Here is a tiny trained network, its code and every weight. The questions are about switching its units off for an input and a target symbol, where a switched-off unit gives its printed mean instead of its output.

import numpy as np


def w(rows, s, z=0):
    codes = np.array(rows[::2]) - 128.0
    scale = np.full(codes.shape[1], s)
    scale[-1] = z or s
    return codes * scale


def f(y):
    return y / 2 * (1 + np.tanh(0.7978845608 * (y + 0.044715 * y**3)))


def softmax(a):
    e = np.exp(a - a.max(-1, keepdims=True))
    return e / e.sum(-1, keepdims=True)


def log_softmax(a):
    a = a - a.max(-1, keepdims=True)
    return a - np.log(np.exp(a).sum(-1, keepdims=True))


def net(x, mask):
    ids = ['ΣΨΩαβζημξπ'.index(c) for c in x.split()]
    T = len(ids)
    res = E[ids] + P[:T]
    u = 0
    for l in range(3):
        r = res
        for j in range(3):
            rows = slice(2 * j, 2 * j + 2)
            q, k, v = (r @ M[l][rows].T for M in (Q, K, V))
            z = softmax(np.where(np.tri(T) > 0, q @ k.T / 2**0.5, -1e9)) @ v
            o = O[l][rows]
            res = res + np.where(mask[u + j], z, o[:, -1]) @ o[:, :-1]
        u += 3
        y = f(res @ A[l][:, :-1].T + A[l][:, -1])
        res = res + np.where(mask[u : u + 4], y, B[l][:, -1]) @ B[l][:, :-1]
        u += 4
    return log_softmax(res[-1] @ U[:, :-1].T + U[:, -1])


Q, K, V, O, A, B = {}, {}, {}, {}, {}, {}
E = w([
[85,74,164],'Σ',
[111,50,149],'Ψ',
[109,79,144],'Ω',
[102,85,138],'α',
[92,92,134],'β',
[97,95,148],'ζ',
[149,162,126],'η',
[91,95,146],'μ',
[190,246,45],'ξ',
[142,174,129],'π',
],0.014)
P = w([
[148,196,254],'0',
[31,91,55],'1',
[153,190,215],'2',
[41,100,54],'3',
[186,166,171],'4',
[63,107,52],'5',
[214,161,147],'6',
[67,109,57],'7',
],0.0091)
Q[0] = w([
[172,235,113],'0.h1',
[103,119,190],'0.h1',
[143,1,140],'0.h2',
[139,190,127],'0.h2',
[138,167,233],'0.h3',
[87,117,23],'0.h3',
],0.0088)
K[0] = w([
[153,224,58],'0.h1',
[129,127,175],'0.h1',
[238,255,76],'0.h2',
[39,123,132],'0.h2',
[109,56,243],'0.h3',
[142,214,65],'0.h3',
],0.0098)
V[0] = w([
[100,185,9],'0.h1',
[2,35,182],'0.h1',
[171,178,110],'0.h2',
[82,116,123],'0.h2',
[33,99,243],'0.h3',
[202,215,53],'0.h3',
],0.0065)
O[0] = w([
[186,31,79,202],'0.h1',
[2,228,81,48],'0.h1',
[123,199,182,162],'0.h2',
[113,77,91,122],'0.h2',
[192,24,196,48],'0.h3',
[33,226,137,254],'0.h3',
],0.0049,0.0051)
A[0] = w([
[201,2,159,238],'0.n1',
[4,162,212,5],'0.n2',
[72,26,152,118],'0.n3',
[175,200,150,75],'0.n4',
],0.0088,0.0029)
B[0] = w([
[153,35,144,234],'0.n1',
[255,194,85,254],'0.n2',
[74,205,231,157],'0.n3',
[200,167,216,175],'0.n4',
],0.008,0.0052)
Q[1] = w([
[142,2,99],'1.h1',
[157,105,122],'1.h1',
[45,179,159],'1.h2',
[154,137,165],'1.h2',
[166,139,130],'1.h3',
[99,181,106],'1.h3',
],0.0083)
K[1] = w([
[187,254,138],'1.h1',
[95,205,121],'1.h1',
[201,83,243],'1.h2',
[98,66,118],'1.h2',
[144,114,163],'1.h3',
[205,234,108],'1.h3',
],0.007)
V[1] = w([
[95,92,102],'1.h1',
[186,98,111],'1.h1',
[135,145,174],'1.h2',
[103,171,1],'1.h2',
[183,101,146],'1.h3',
[101,149,160],'1.h3',
],0.0068)
O[1] = w([
[166,122,93,4],'1.h1',
[44,48,88,148],'1.h1',
[137,80,76,195],'1.h2',
[112,254,165,116],'1.h2',
[92,208,111,196],'1.h3',
[102,86,133,158],'1.h3',
],0.0049,0.0036)
A[1] = w([
[111,136,255,161],'1.n1',
[159,193,194,173],'1.n2',
[153,187,173,171],'1.n3',
[202,170,135,3],'1.n4',
],0.0094,0.004)
B[1] = w([
[227,94,175,254],'1.n1',
[104,2,62,248],'1.n2',
[120,77,80,230],'1.n3',
[59,86,141,200],'1.n4',
],0.0085,0.0056)
Q[2] = w([
[163,186,176],'2.h1',
[206,200,128],'2.h1',
[176,117,40],'2.h2',
[105,95,222],'2.h2',
[209,3,126],'2.h3',
[74,155,106],'2.h3',
],0.012)
K[2] = w([
[90,153,130],'2.h1',
[108,178,108],'2.h1',
[118,160,45],'2.h2',
[217,134,185],'2.h2',
[67,147,7],'2.h3',
[189,136,177],'2.h3',
],0.011)
V[2] = w([
[150,248,73],'2.h1',
[105,253,177],'2.h1',
[192,199,180],'2.h2',
[233,228,159],'2.h2',
[206,147,158],'2.h3',
[101,202,111],'2.h3',
],0.0054)
O[2] = w([
[244,88,45,76],'2.h1',
[170,60,76,3],'2.h1',
[104,114,46,129],'2.h2',
[30,30,39,158],'2.h2',
[106,254,139,184],'2.h3',
[60,89,85,23],'2.h3',
],0.0047,0.0062)
A[2] = w([
[67,62,225,95],'2.n1',
[254,53,203,12],'2.n2',
[50,95,77,119],'2.n3',
[82,89,197,98],'2.n4',
],0.0071,0.012)
B[2] = w([
[176,117,82,253],'2.n1',
[67,255,142,241],'2.n2',
[86,125,96,134],'2.n3',
[167,113,83,190],'2.n4',
],0.0086,0.0052)
U = w([
[215,111,217,253],'Σ',
[202,2,115,110],'Ψ',
[83,62,114,143],'Ω',
[54,92,123,128],'α',
[54,123,143,93],'β',
[86,115,140,46],'ζ',
[41,189,167,102],'η',
[83,121,141,57],'μ',
[165,155,73,122],'ξ',
[43,194,170,102],'π',
],0.008,0.004)

Each question gives the input, a string of symbols that net reads in full, and the target symbol t.
The units are the heads (2 rows each of Q, K, V and O) and the neurons (one row each of A and B). Each row of codes is followed by its name. A weight is (code - 128) times the scale printed after its matrix; where a second scale follows, it is the last column's (O, A, B and U).
mask holds one flag per unit, layer by layer, with each layer's heads first. A switched-off unit (its flag False) gives its mean, the last column of its rows in O or B, instead of its output. The means were averaged over made-up inputs and are rounded, as every weight is.
A unit's drop is (log p(t) with every unit on - log p(t) with that unit switched off) / (log p(t) with every unit on - log p(t) with every unit switched off).
The circuit of an input: a set's keep is (log p(t) with only the set's units on - log p(t) with every unit switched off) / (log p(t) with every unit on - log p(t) with every unit switched off). Starting from the 12 units with the biggest drops (on a tie, the unit counted first), units are removed one at a time, each time the one whose removal leaves the highest keep (on an exact tie, the one counted first), for as long as the keep stays at least 0.8.
circuit, biggest first: the units of the circuit, biggest drop first
k most important neurons: the k neurons with the biggest drops, biggest first
heads that matter: for each layer, one digit per head in row order, 1 if its drop is at least 0.15 and else 0, layers parted by /
input μ ξ π β α Ω η α, target η: circuit, biggest first : (0.n1 2.h1 0.h3)
input ξ β ξ α, target ξ: 4 most important neurons : (0.n2 1.n4 1.n2 1.n3)
input β ξ α Σ π β α ζ, target π: circuit, biggest first : (0.n1 0.h3 2.h1)
input Σ μ ξ Σ ζ ξ ξ π, target η: circuit, biggest first : (0.h3 2.h1 1.n1)
input Σ ξ π Ψ, target π: circuit, biggest first : (0.n1 2.h1 0.h3)
input π Ω ξ α, target ξ: 3 most important neurons : (0.n2 1.n2 1.n4)
input Σ η ξ μ, target ξ: 3 most important neurons : (0.n2 1.n2 1.n4)
input Ψ ξ ξ ξ ξ μ, target ξ: circuit, biggest first : (0.n2 0.h1 0.h3 2.h1)
input η μ ξ η Ψ α β π, target π: 2 most important neurons : (0.n2 1.n1)
input ξ ζ ξ η, target η: heads that matter : 100 / 000 / 100
input β β β π π ξ ξ, target Ψ: heads that matter : 100 / 000 / 000
input α π ξ β π ζ Ω α, target π: heads that matter : 001 / 110 / 100
input ξ ζ ξ ξ β η, target η: heads that matter : 101 / 000 / 100
input Σ α ξ ξ η β, target η: heads that matter : 001 / 110 / 100
input π π Σ μ, target π: heads that matter : 101 / 000 / 100
input Σ ξ β β β Ψ, target ξ: 4 most important neurons : (0.n2 1.n2 1.n4 1.n3)
input α β ζ ξ α ζ β Σ, target ξ: 3 most important neurons : (0.n2 1.n2 1.n4)
input ξ β β Ψ π μ, target π: 3 most important neurons : (0.n1 1.n1 0.n4)
input ξ ξ α β ξ ξ ξ π, target π: 3 most important neurons : (1.n1 0.n2 0.n4)
input ξ μ ξ, target Ψ: 2 most important neurons : (1.n2 1.n4)
input ζ ζ ζ ξ μ β ζ Ω, target ξ: 4 most important neurons : (0.n2 1.n2 1.n4 1.n3)
